Below are the code and all the weights of a small trained network. Each question names an input and a class and asks about switching units off, where a switched-off unit gives its printed mean instead of its output.

import numpy as np


def w(rows, s, z=0):
    codes = np.array(rows[::2]) - 128.0
    scale = np.full(codes.shape[1], s)
    scale[-1] = z or s
    return codes * scale


def f(y):
    return y / 2 * (1 + np.tanh(0.7978845608 * (y + 0.044715 * y**3)))


def log_softmax(a):
    a = a - a.max(-1, keepdims=True)
    return a - np.log(np.exp(a).sum(-1, keepdims=True))


def net(x, mask):
    res = np.array(x, float).reshape(1, 3) / 4 @ E
    y = f(res @ A[0][:, :-1].T + A[0][:, -1])
    res = res + np.where(mask, y, B[0][:, -1]) @ B[0][:, :-1]
    return log_softmax(res[-1] @ U[:, :-1].T + U[:, -1])


A, B = {}, {}
E = w([
[254,87,166,43,89,111],'x0',
[210,69,197,182,225,208],'x1',
[73,17,123,62,85,252],'x2',
],0.0074)
A[0] = w([
[99,101,58,149,72,75,144],'n1',
[101,149,55,40,91,81,115],'n2',
[68,120,79,254,149,169,130],'n3',
[135,93,215,188,214,187,152],'n4',
[136,52,103,32,115,172,209],'n5',
[160,109,218,105,132,120,155],'n6',
[99,55,175,97,145,181,108],'n7',
[190,131,122,177,150,200,194],'n8',
[200,120,183,73,74,145,169],'n9',
[85,182,130,104,191,133,3],'n10',
[101,165,116,122,69,124,56],'n11',
[203,96,139,93,78,103,128],'n12',
[165,237,146,129,217,72,78],'n13',
[238,152,146,99,76,106,63],'n14',
[167,40,131,185,182,141,79],'n15',
[137,109,155,176,231,162,103],'n16',
[218,61,114,78,46,140,133],'n17',
[171,111,133,166,232,125,213],'n18',
[88,167,59,89,16,111,164],'n19',
[74,112,122,98,111,227,104],'n20',
[158,233,168,139,183,83,114],'n21',
[32,133,138,195,174,142,4],'n22',
[113,66,39,146,54,244,200],'n23',
[147,161,135,155,139,95,71],'n24',
],0.0082,0.0019)
B[0] = w([
[229,99,82,150,91,95,191],'n1',
[177,131,126,165,47,165,220],'n2',
[89,104,35,198,157,174,228],'n3',
[202,123,147,164,62,73,227],'n4',
[80,159,151,156,131,75,231],'n5',
[150,164,83,206,105,113,171],'n6',
[122,142,156,68,92,108,199],'n7',
[132,60,143,158,39,55,183],'n8',
[125,155,103,165,160,137,210],'n9',
[109,130,134,148,132,160,139],'n10',
[158,118,129,127,65,159,161],'n11',
[82,170,57,223,136,189,194],'n12',
[122,191,253,153,106,95,227],'n13',
[85,149,124,194,232,246,200],'n14',
[174,118,122,134,8,117,183],'n15',
[176,120,120,152,79,121,192],'n16',
[90,168,137,231,193,139,227],'n17',
[160,110,141,128,101,33,198],'n18',
[157,110,105,161,16,117,253],'n19',
[28,206,203,92,181,90,208],'n20',
[44,183,232,93,151,75,217],'n21',
[139,155,79,187,152,219,201],'n22',
[32,201,198,127,110,53,245],'n23',
[104,150,205,82,117,116,153],'n24',
],0.006,0.0065)
U = w([
[48,185,217,107,121,97,91],'0',
[175,96,101,160,2,121,94],'1',
[86,152,78,242,187,201,154],'2',
[113,114,113,89,135,85,253],'3',
[164,102,71,26,211,162,6],'4',
[150,55,129,26,156,188,28],'5',
],0.0094,0.0046)

Each question gives the input, the list of numbers given to net, and the class t.
The units are the neurons (one row each of A and B). Each row of codes is followed by its name. A weight is (code - 128) times the scale printed after its matrix; where a second scale follows, it is the last column's (A, B and U).
mask holds one flag per neuron, in row order. A switched-off neuron (its flag False) gives its mean, the last column of its row in B, instead of its output. The means were averaged over made-up inputs and are rounded, as every weight is.
A unit's drop is (log p(t) with every unit on - log p(t) with that unit switched off) / (log p(t) with every unit on - log p(t) with every unit switched off).
The circuit of an input: a set's keep is (log p(t) with only the set's units on - log p(t) with every unit switched off) / (log p(t) with every unit on - log p(t) with every unit switched off). Starting from the 12 units with the biggest drops (on a tie, the unit counted first), units are removed one at a time, each time the one whose removal leaves the highest keep (on an exact tie, the one counted first), for as long as the keep stays at least 0.8.
units of the circuit, in order: the units of the circuit, biggest drop first
unit that matters most: the unit with the biggest drop
top k neurons: the k neurons with the biggest drops, biggest first
drop of u: that unit's drop, to one decimal
input [5,-1,5], class 0: units of the circuit, in order -> (n23 n5)
input [-5,2,6], class 0: unit that matters most -> n23
input [-6,-6,-3], class 1: units of the circuit, in order -> (n19 n1)
input [7,-6,5], class 2: units of the circuit, in order -> (n17 n12)
input [8,-7,-6], class 2: units of the circuit, in order -> (n14 n12)
input [8,-7,3], class 2: top 2 neurons -> (n17 n14)
input [-2,3,-2], class 3: top 2 neurons -> (n19 n2)
input [-1,5,-6], class 0: top 2 neurons -> (n21 n13)
input [-1,0,3], class 3: top 4 neurons -> (n13 n21 n14 n17)
input [6,4,0], class 2: top 2 neurons -> (n14 n17)
input [-1,-4,7], class 0: top 2 neurons -> (n23 n20)
input [2,7,-7], class 0: top 3 neurons -> (n21 n13 n19)
input [-6,-6,0], class 1: drop of n19 -> 0.4
input [1,3,3], class 3: unit that matters most -> n13
input [5,-5,6], class 0: drop of n23 -> 0.5
input [-4,-1,8], class 0: drop of n23 -> 0.1
